Below are the code and all the weights of a small trained network. Each question names an input and a class and asks about switching units off, where a switched-off unit gives its printed mean instead of its output.

import numpy as np


def w(rows, s, z=0):
    codes = np.array(rows[::2]) - 128.0
    scale = np.full(codes.shape[1], s)
    scale[-1] = z or s
    return codes * scale


def norm(h):
    return h / np.sqrt((h * h).mean(-1, keepdims=True) + 1e-5)


def f(y):
    return y / 2 * (1 + np.tanh(0.7978845608 * (y + 0.044715 * y**3)))


def log_softmax(a):
    a = a - a.max(-1, keepdims=True)
    return a - np.log(np.exp(a).sum(-1, keepdims=True))


def net(x, mask):
    res = np.array(x, float).reshape(1, 4) / 4 @ E
    u = 0
    for l in range(3):
        y = f(norm(res) @ A[l][:, :-1].T + A[l][:, -1])
        res = res + np.where(mask[u : u + 4], y, B[l][:, -1]) @ B[l][:, :-1]
        u += 4
    return log_softmax(norm(res)[-1] @ U[:, :-1].T + U[:, -1])


A, B = {}, {}
E = w([
[157,126,69,196,75,196],'x0',
[133,28,87,150,107,76],'x1',
[228,173,88,51,40,2],'x2',
[140,133,150,163,204,88],'x3',
],0.0096)
A[0] = w([
[111,38,147,108,157,70,248],'0.n1',
[141,217,246,116,133,136,154],'0.n2',
[85,91,175,77,135,166,1],'0.n3',
[132,163,100,124,172,81,22],'0.n4',
],0.014,0.002)
B[0] = w([
[121,105,42,159,14,205,216],'0.n1',
[144,74,7,101,45,243,255],'0.n2',
[175,198,236,182,137,37,185],'0.n3',
[135,187,225,167,92,123,153],'0.n4',
],0.011,0.0071)
A[1] = w([
[197,185,149,9,134,6,62],'1.n1',
[180,151,23,67,82,168,224],'1.n2',
[17,121,191,159,168,148,3],'1.n3',
[44,88,125,141,191,153,145],'1.n4',
],0.011,0.0059)
B[1] = w([
[199,251,219,141,179,54,150],'1.n1',
[130,177,147,192,87,122,252],'1.n2',
[243,138,189,113,70,41,138],'1.n3',
[204,140,240,171,106,100,144],'1.n4',
],0.013,0.018)
A[2] = w([
[152,156,174,191,66,50,254],'2.n1',
[132,100,209,168,238,102,117],'2.n2',
[111,6,27,147,128,38,162],'2.n3',
[67,55,130,96,80,66,88],'2.n4',
],0.012,0.0052)
B[2] = w([
[76,176,127,205,123,109,255],'2.n1',
[148,191,112,210,68,58,141],'2.n2',
[136,84,92,91,11,247,136],'2.n3',
[133,134,159,168,6,195,126],'2.n4',
],0.014,0.019)
U = w([
[141,138,154,171,109,148,192],'0',
[216,158,243,132,126,78,193],'1',
[171,77,84,102,68,248,189],'2',
[108,139,139,165,136,132,195],'3',
[91,134,115,136,143,134,77],'4',
[44,50,66,25,221,82,2],'5',
[86,46,59,24,245,76,2],'6',
],0.014,0.0095)

Each question gives the input, the list of numbers given to net, and the class t.
The units are the neurons (one row each of A and B). Each row of codes is followed by its name. A weight is (code - 128) times the scale printed after its matrix; where a second scale follows, it is the last column's (A, B and U).
mask holds one flag per neuron, layer by layer. A switched-off neuron (its flag False) gives its mean, the last column of its row in B, instead of its output. The means were averaged over made-up inputs and are rounded, as every weight is.
A unit's drop is (log p(t) with every unit on - log p(t) with that unit switched off) / (log p(t) with every unit on - log p(t) with every unit switched off).
The circuit of an input: a set's keep is (log p(t) with only the set's units on - log p(t) with every unit switched off) / (log p(t) with every unit on - log p(t) with every unit switched off). Starting from all 12 units, units are removed one at a time, each time the one whose removal leaves the highest keep (on an exact tie, the one counted first), for as long as the keep stays at least 0.8.
circuit, biggest first: the units of the circuit, biggest drop first
k most important neurons: the k neurons with the biggest drops, biggest first
top k neurons in layer l: the k neurons of layer l with the biggest drops, biggest first
input [-4,8,5,-7], class 2: 4 most important neurons => 0.n1, 2.n3, 0.n3, 1.n1
input [4,-8,-8,-4], class 1: top neuron in layer 1 => 1.n4
input [-1,-6,-8,-5], class 1: 2 most important neurons => 0.n1, 0.n3
input [3,-8,5,5], class 2: top 2 neurons in layer 0 => 0.n2, 0.n3
input [0,5,-4,4], class 2: circuit, biggest first => 1.n1, 1.n2, 2.n3
input [2,-5,-4,-2], class 2: circuit, biggest first => 0.n2, 2.n1
input [-4,-6,-7,-3], class 1: top 3 neurons in layer 1 => 1.n4, 1.n3, 1.n2
input [-1,-2,-4,-2], class 1: circuit, biggest first => 0.n1, 0.n3
input [-5,-7,-5,-2], class 2: 3 most important neurons => 0.n2, 2.n1, 1.n1
input [3,-6,2,0], class 2: 2 most important neurons => 0.n2, 2.n1
input [-6,-7,6,0], class 2: 2 most important neurons => 0.n2, 0.n3
input [-1,0,-5,-2], class 1: circuit, biggest first => 1.n3, 0.n2
input [6,-3,-7,4], class 1: top 2 neurons in layer 1 => 1.n4, 1.n3
input [-6,-8,-1,-5], class 2: circuit, biggest first => 0.n2
input [4,6,-2,-3], class 2: 2 most important neurons => 1.n1, 2.n3
input [-6,-7,1,1], class 2: 2 most important neurons => 0.n2, 2.n1
input [-1,5,1,4], class 2: top 2 neurons in layer 1 => 1.n1, 1.n4
input [5,-2,-8,-1], class 1: top 2 neurons in layer 0 => 0.n2, 0.n1
input [2,-6,4,5], class 2: top 2 neurons in layer 1 => 1.n1, 1.n4
input [-7,4,-8,2], class 1: circuit, biggest first => 1.n4
